Below are the code and all the weights of a small trained network. Each question names an input and a class and asks about switching units off, where a switched-off unit gives its printed mean instead of its output.

import numpy as np


def w(rows, s, z=0):
    codes = np.array(rows[::2]) - 128.0
    scale = np.full(codes.shape[1], s)
    scale[-1] = z or s
    return codes * scale


def f(y):
    return y / 2 * (1 + np.tanh(0.7978845608 * (y + 0.044715 * y**3)))


def log_softmax(a):
    a = a - a.max(-1, keepdims=True)
    return a - np.log(np.exp(a).sum(-1, keepdims=True))


def net(x, mask):
    res = np.array(x, float).reshape(1, 7) / 4 @ E
    y = f(res @ A[0][:, :-1].T + A[0][:, -1])
    res = res + np.where(mask, y, B[0][:, -1]) @ B[0][:, :-1]
    return log_softmax(res[-1] @ U[:, :-1].T + U[:, -1])


A, B = {}, {}
E = w([
[219,183,136,108,210,130],'x0',
[137,125,123,133,122,128],'x1',
[136,127,124,131,121,128],'x2',
[120,129,131,125,134,128],'x3',
[136,105,105,99,143,4],'x4',
[84,182,45,207,154,119],'x5',
[134,130,123,127,120,128],'x6',
],0.015)
A[0] = w([
[138,132,153,162,172,141,95],'N1',
[106,220,76,188,164,85,94],'N2',
[141,84,225,65,78,155,215],'N3',
[78,157,117,204,94,185,133],'N4',
[167,183,102,150,162,178,8],'N5',
[177,65,169,48,180,90,121],'N6',
[113,172,113,141,158,98,72],'N7',
[194,129,145,80,134,73,120],'N8',
[68,88,146,107,52,86,48],'N9',
[111,89,93,135,138,3,89],'N10',
[146,110,139,158,136,135,121],'N11',
[152,141,158,119,130,202,40],'N12',
[87,120,121,156,124,120,98],'N13',
[77,146,117,175,78,142,126],'N14',
[67,34,115,129,65,115,197],'N15',
[174,171,116,124,182,203,98],'N16',
[188,206,131,155,191,143,125],'N17',
[121,184,73,80,119,126,115],'N18',
[144,81,179,90,87,159,191],'N19',
[173,111,185,105,133,67,111],'N20',
[52,87,106,164,87,155,167],'N21',
[106,160,63,160,142,130,196],'N22',
[136,138,171,131,154,170,175],'N23',
[153,197,219,139,106,202,38],'N24',
[55,141,145,116,116,168,116],'N25',
[139,40,199,51,73,196,39],'N26',
[120,111,82,119,122,54,159],'N27',
[142,128,164,173,155,132,103],'N28',
[186,162,161,59,133,60,140],'N29',
[120,71,163,89,119,172,152],'N30',
[52,133,71,165,105,197,137],'N31',
[79,54,150,159,71,99,124],'N32',
[106,116,107,151,142,187,148],'N33',
[91,111,69,110,123,24,16],'N34',
[75,45,140,129,65,94,38],'N35',
],0.012,0.013)
B[0] = w([
[111,130,141,148,90,130,136],'N1',
[89,152,136,203,144,204,197],'N2',
[114,128,78,189,150,223,255],'N3',
[155,97,162,61,120,68,196],'N4',
[159,154,196,94,37,100,149],'N5',
[152,49,93,71,140,102,204],'N6',
[106,134,69,184,158,135,144],'N7',
[153,52,113,113,174,65,186],'N8',
[124,104,84,196,202,173,176],'N9',
[50,176,155,212,102,224,197],'N10',
[116,131,133,128,125,130,128],'N11',
[85,99,64,209,210,141,153],'N12',
[149,106,148,122,115,112,142],'N13',
[153,98,129,37,95,71,176],'N14',
[124,196,192,157,87,173,236],'N15',
[87,202,164,180,92,176,180],'N16',
[104,151,111,207,122,197,205],'N17',
[108,135,115,140,145,144,141],'N18',
[100,150,82,207,151,173,216],'N19',
[159,57,116,89,145,82,176],'N20',
[189,84,175,65,118,85,211],'N21',
[150,122,145,101,87,91,200],'N22',
[116,150,170,121,110,123,177],'N23',
[108,89,63,222,220,155,171],'N24',
[156,134,122,101,137,101,165],'N25',
[109,254,240,81,5,132,210],'N26',
[101,131,97,174,177,165,190],'N27',
[137,139,128,127,104,136,131],'N28',
[162,91,97,113,132,74,203],'N29',
[100,157,118,166,148,163,190],'N30',
[166,118,126,82,101,61,201],'N31',
[102,136,149,171,145,190,197],'N32',
[170,113,151,50,94,112,169],'N33',
[104,208,205,153,41,168,168],'N34',
[119,96,32,193,227,130,179],'N35',
],0.0092,0.019)
U = w([
[110,224,238,162,28,170,254],'0',
[103,144,7,218,189,192,117],'1',
[159,26,93,42,121,2,55],'2',
],0.0088,0.002)

Each question gives the input, the list of numbers given to net, and the class t.
The units are the neurons (one row each of A and B). Each row of codes is followed by its name. A weight is (code - 128) times the scale printed after its matrix; where a second scale follows, it is the last column's (A, B and U).
mask holds one flag per neuron, in row order. A switched-off neuron (its flag False) gives its mean, the last column of its row in B, instead of its output. The means were averaged over made-up inputs and are rounded, as every weight is.
A unit's drop is (log p(t) with every unit on - log p(t) with that unit switched off) / (log p(t) with every unit on - log p(t) with every unit switched off).
The circuit of an input: a set's keep is (log p(t) with only the set's units on - log p(t) with every unit switched off) / (log p(t) with every unit on - log p(t) with every unit switched off). Starting from the 12 units with the biggest drops (on a tie, the unit counted first), units are removed one at a time, each time the one whose removal leaves the highest keep (on an exact tie, the one counted first), for as long as the keep stays at least 0.8.
units of the circuit, in order: the units of the circuit, biggest drop first
top k neurons: the k neurons with the biggest drops, biggest first
drop when u is switched off: that unit's drop, to one decimal
input [-1,-5,-6,-8,2,-1,3], class 1: units of the circuit, in order : N26
input [-1,0,8,-8,-2,1,4], class 2: top 2 neurons : N26; N10
input [-5,8,5,0,2,-1,7], class 1: top 3 neurons : N35; N26; N9
input [4,-1,-6,6,-8,-4,-8], class 1: top 2 neurons : N24; N12
input [7,1,2,5,-8,3,6], class 0: top 2 neurons : N5; N16
input [3,-1,-7,-4,0,-1,5], class 1: top 2 neurons : N26; N21
input [1,2,2,2,-1,-1,-5], class 1: top 4 neurons : N26; N15; N34; N21
input [0,-5,-6,3,3,-8,4], class 1: top 2 neurons : N3; N19
input [-5,-8,-2,-2,6,-1,-3], class 1: top 3 neurons : N35; N26; N9
input [-8,4,4,-5,1,7,-8], class 0: top 2 neurons : N15; N34
input [-8,-7,-5,-3,7,3,3], class 0: top 2 neurons : N34; N15
input [0,2,4,6,7,4,-8], class 0: drop when N9 is switched off : 0.1
input [-1,-8,3,2,7,8,5], class 0: drop when N34 is switched off : 0.6
input [-7,3,4,7,3,2,-2], class 0: units of the circuit, in order : N15
